Each row has a name. After each piece below comes the name of the row it's from. Each question is about the rows just above it.

[-4.44, -4.75, -4.12, -3.62, +7.33, +0.82, -4.18, -8.05, -5.47, +0.73] -> G
[-2.47, -4.53, +0.69, +1.02, -0.22, -6.72, +4.57, +4.89, +2.31, -0.66] -> W
[-4.53, -2.47, +0.69, +1.02, -0.22, -6.72, +4.57, +4.89, +2.31, -0.01] -> J
[-4.75, -4.18, -3.62, -4.44, +7.33, -4.12, -5.47, -8.05, +0.82, -0.34] -> T
q: [-4.53, -2.47, +0.69, +1.02, -0.22, -6.72, +4.57, +4.89, +2.31, -0.01] : J
q: [-4.53, -2.47] : J
[-3.62, -4.44, +7.33, -4.12] is in which row? : T
q: [-4.44, -4.75, -4.12, -3.62, +7.33, +0.82, -4.18, -8.05, -5.47] : G
q: [-2.47, -4.53] : W
[-2.47, -4.53, +0.69, +1.02, -0.22, -6.72, +4.57, +4.89, +2.31, -0.66] is in which row? : W

[-3.13, +6.15, +3.22, -7.83]  E
[+6.15, -3.54, -7.83, +3.22]  M
[-3.13, +3.36, -3.51, +4.61]  U
q: [+6.15, +3.22] : E
q: [-7.83, +3.22] : M
q: [+3.22, -7.83] : E
Where do [-3.54, -7.83, +3.22] appear? : M
The row with [-3.13, +6.15, +3.22] is : E
[-3.54, -7.83] is in which row? : M

[-0.61, -0.57, +1.73, +1.96, -3.04, +4.58, -2.51, -0.03, +2.14, +3.17, +0.98, +0.23, +0.30, -1.85, +0.11, -0.51, +0.54, -0.80]  N
[-2.33, +0.07, +5.10, -1.29, -2.69, +2.12, -1.98, -0.20, +0.14, +2.57, -7.06, -3.68, -0.80, -2.34, -1.39, +2.03, -1.09, -0.63]  X
[+2.12, -1.95, -0.20, +2.11, +0.09, -1.41, +0.34, -0.07, -6.77, -3.56, -3.53, -0.16, +3.43, -1.72, +0.88, +2.07, -1.04, +8.19]  H
[-0.61, -0.57, +1.73, -6.16, -3.04, +4.58, -2.51, +0.26, +2.14, +3.17, +0.98, +0.23, +0.30, -1.85, +0.11, -0.51, +0.54, -0.80]  Y
[+1.96, -3.04, +4.58, -2.51, -0.03, +2.17, +3.17, +0.26, +2.14, +3.17, +0.98, +0.23, +0.30, -1.85, +0.11, -0.51, +2.14, +3.56]  Z
The row with [-2.33, +0.07, +5.10, -1.29, -2.69] is : X
Where do [+1.96, -3.04, +4.58, -2.51, -0.03, +2.14, +3.17] appear? : N
[-1.29, -2.69] is in which row? : X
q: [+2.12, -1.98, -0.20] : X
The row with [+2.57, -7.06, -3.68] is : X
The row with [-0.61, -0.57, +1.73, +1.96, -3.04, +4.58, -2.51, -0.03, +2.14, +3.17, +0.98, +0.23, +0.30, -1.85, +0.11, -0.51, +0.54, -0.80] is : N
The row with [-2.51, -0.03, +2.14, +3.17, +0.98, +0.23, +0.30, -1.85, +0.11, -0.51, +0.54] is : N

